Here is a tiny trained network, its code and every weight. The questions are about switching its units off for an input and a class, where a switched-off unit gives its printed mean instead of its output.

import numpy as np


def w(rows, s, z=0):
    codes = np.array(rows[::2]) - 128.0
    scale = np.full(codes.shape[1], s)
    scale[-1] = z or s
    return codes * scale


def f(y):
    return np.maximum(y, 0)


def log_softmax(a):
    a = a - a.max(-1, keepdims=True)
    return a - np.log(np.exp(a).sum(-1, keepdims=True))


def net(x, mask):
    res = np.array(x, float).reshape(1, 2) / 4 @ E
    y = f(res @ A[0][:, :-1].T + A[0][:, -1])
    res = res + np.where(mask, y, B[0][:, -1]) @ B[0][:, :-1]
    return log_softmax(res[-1] @ U[:, :-1].T + U[:, -1])


A, B = {}, {}
E = w([
[181,248,92,232,81,82],'x0',
[229,125,189,149,135,88],'x1',
],0.014)
A[0] = w([
[108,124,98,157,113,129,246],'neuron 1',
[126,146,100,116,153,86,254],'neuron 2',
[136,139,119,132,146,114,181],'neuron 3',
[129,114,121,155,116,96,102],'neuron 4',
[100,58,113,121,160,161,129],'neuron 5',
[130,122,160,113,117,99,166],'neuron 6',
[74,127,116,124,145,146,112],'neuron 7',
[102,146,134,157,144,141,204],'neuron 8',
[214,92,182,147,103,161,152],'neuron 9',
[152,8,170,76,148,139,174],'neuron 10',
[198,114,193,136,125,117,116],'neuron 11',
[64,42,126,100,146,118,129],'neuron 12',
[169,182,136,167,142,121,128],'neuron 13',
[228,234,133,194,115,87,128],'neuron 14',
[96,87,115,115,149,142,114],'neuron 15',
[32,12,148,45,112,120,130],'neuron 16',
[181,106,104,126,148,106,116],'neuron 17',
[240,93,177,152,143,94,116],'neuron 18',
[39,157,105,137,112,132,98],'neuron 19',
[129,57,126,141,154,116,127],'neuron 20',
[173,139,137,134,118,140,133],'neuron 21',
[175,148,159,81,142,111,186],'neuron 22',
],0.014,0.0046)
B[0] = w([
[101,170,152,128,129,129,158],'neuron 1',
[96,161,145,134,123,127,152],'neuron 2',
[125,143,147,132,123,119,143],'neuron 3',
[132,123,134,111,126,131,140],'neuron 4',
[184,106,122,111,128,150,188],'neuron 5',
[108,127,125,139,117,122,143],'neuron 6',
[137,154,138,149,115,107,162],'neuron 7',
[114,150,142,113,126,119,148],'neuron 8',
[121,113,104,144,138,92,172],'neuron 9',
[103,10,131,134,112,142,221],'neuron 10',
[129,111,94,136,143,94,172],'neuron 11',
[189,114,106,119,128,174,206],'neuron 12',
[180,154,112,123,117,148,179],'neuron 13',
[253,173,107,98,137,183,243],'neuron 14',
[160,146,133,120,120,145,171],'neuron 15',
[222,72,115,103,135,192,253],'neuron 16',
[131,128,111,135,137,117,146],'neuron 17',
[133,113,90,144,132,80,191],'neuron 18',
[124,169,111,134,142,93,169],'neuron 19',
[128,84,124,124,137,138,160],'neuron 20',
[135,141,131,142,116,112,152],'neuron 21',
[113,120,122,142,122,104,157],'neuron 22',
],0.038,0.025)
U = w([
[1,154,177,173,132,33,128],'0',
[141,178,54,164,176,35,22],'1',
[143,48,130,115,141,175,52],'2',
[155,177,155,84,140,205,254],'3',
],0.0098,0.00081)

Each question gives the input, the list of numbers given to net, and the class t.
The units are the neurons (one row each of A and B). Each row of codes is followed by its name. A weight is (code - 128) times the scale printed after its matrix; where a second scale follows, it is the last column's (A, B and U).
mask holds one flag per neuron, in row order. A switched-off neuron (its flag False) gives its mean, the last column of its row in B, instead of its output. The means were averaged over made-up inputs and are rounded, as every weight is.
A unit's drop is (log p(t) with every unit on - log p(t) with that unit switched off) / (log p(t) with every unit on - log p(t) with every unit switched off).
The circuit of an input: a set's keep is (log p(t) with only the set's units on - log p(t) with every unit switched off) / (log p(t) with every unit on - log p(t) with every unit switched off). Starting from the 12 units with the biggest drops (on a tie, the unit counted first), units are removed one at a time, each time the one whose removal leaves the highest keep (on an exact tie, the one counted first), for as long as the keep stays at least 0.8.
units of the circuit, in order: the units of the circuit, biggest drop first
most important unit: the unit with the biggest drop
k most important neurons: the k neurons with the biggest drops, biggest first
drop when u is switched off: that unit's drop, to one decimal
input [2,-6], class 0: units of the circuit, in order => (neuron 14; neuron 16; neuron 12)
input [7,8], class 1: most important unit => neuron 18
input [5,4], class 1: 2 most important neurons => (neuron 16; neuron 18)
input [2,2], class 1: 2 most important neurons => (neuron 16; neuron 12)
input [-2,-8], class 3: 2 most important neurons => (neuron 10; neuron 19)
input [5,-8], class 1: 2 most important neurons => (neuron 16; neuron 19)
input [3,-7], class 0: 2 most important neurons => (neuron 14; neuron 16)
input [6,1], class 3: drop when neuron 14 is switched off => 0.3
input [0,-6], class 3: drop when neuron 10 is switched off => 0.6
input [-1,4], class 1: drop when neuron 16 is switched off => 0.4
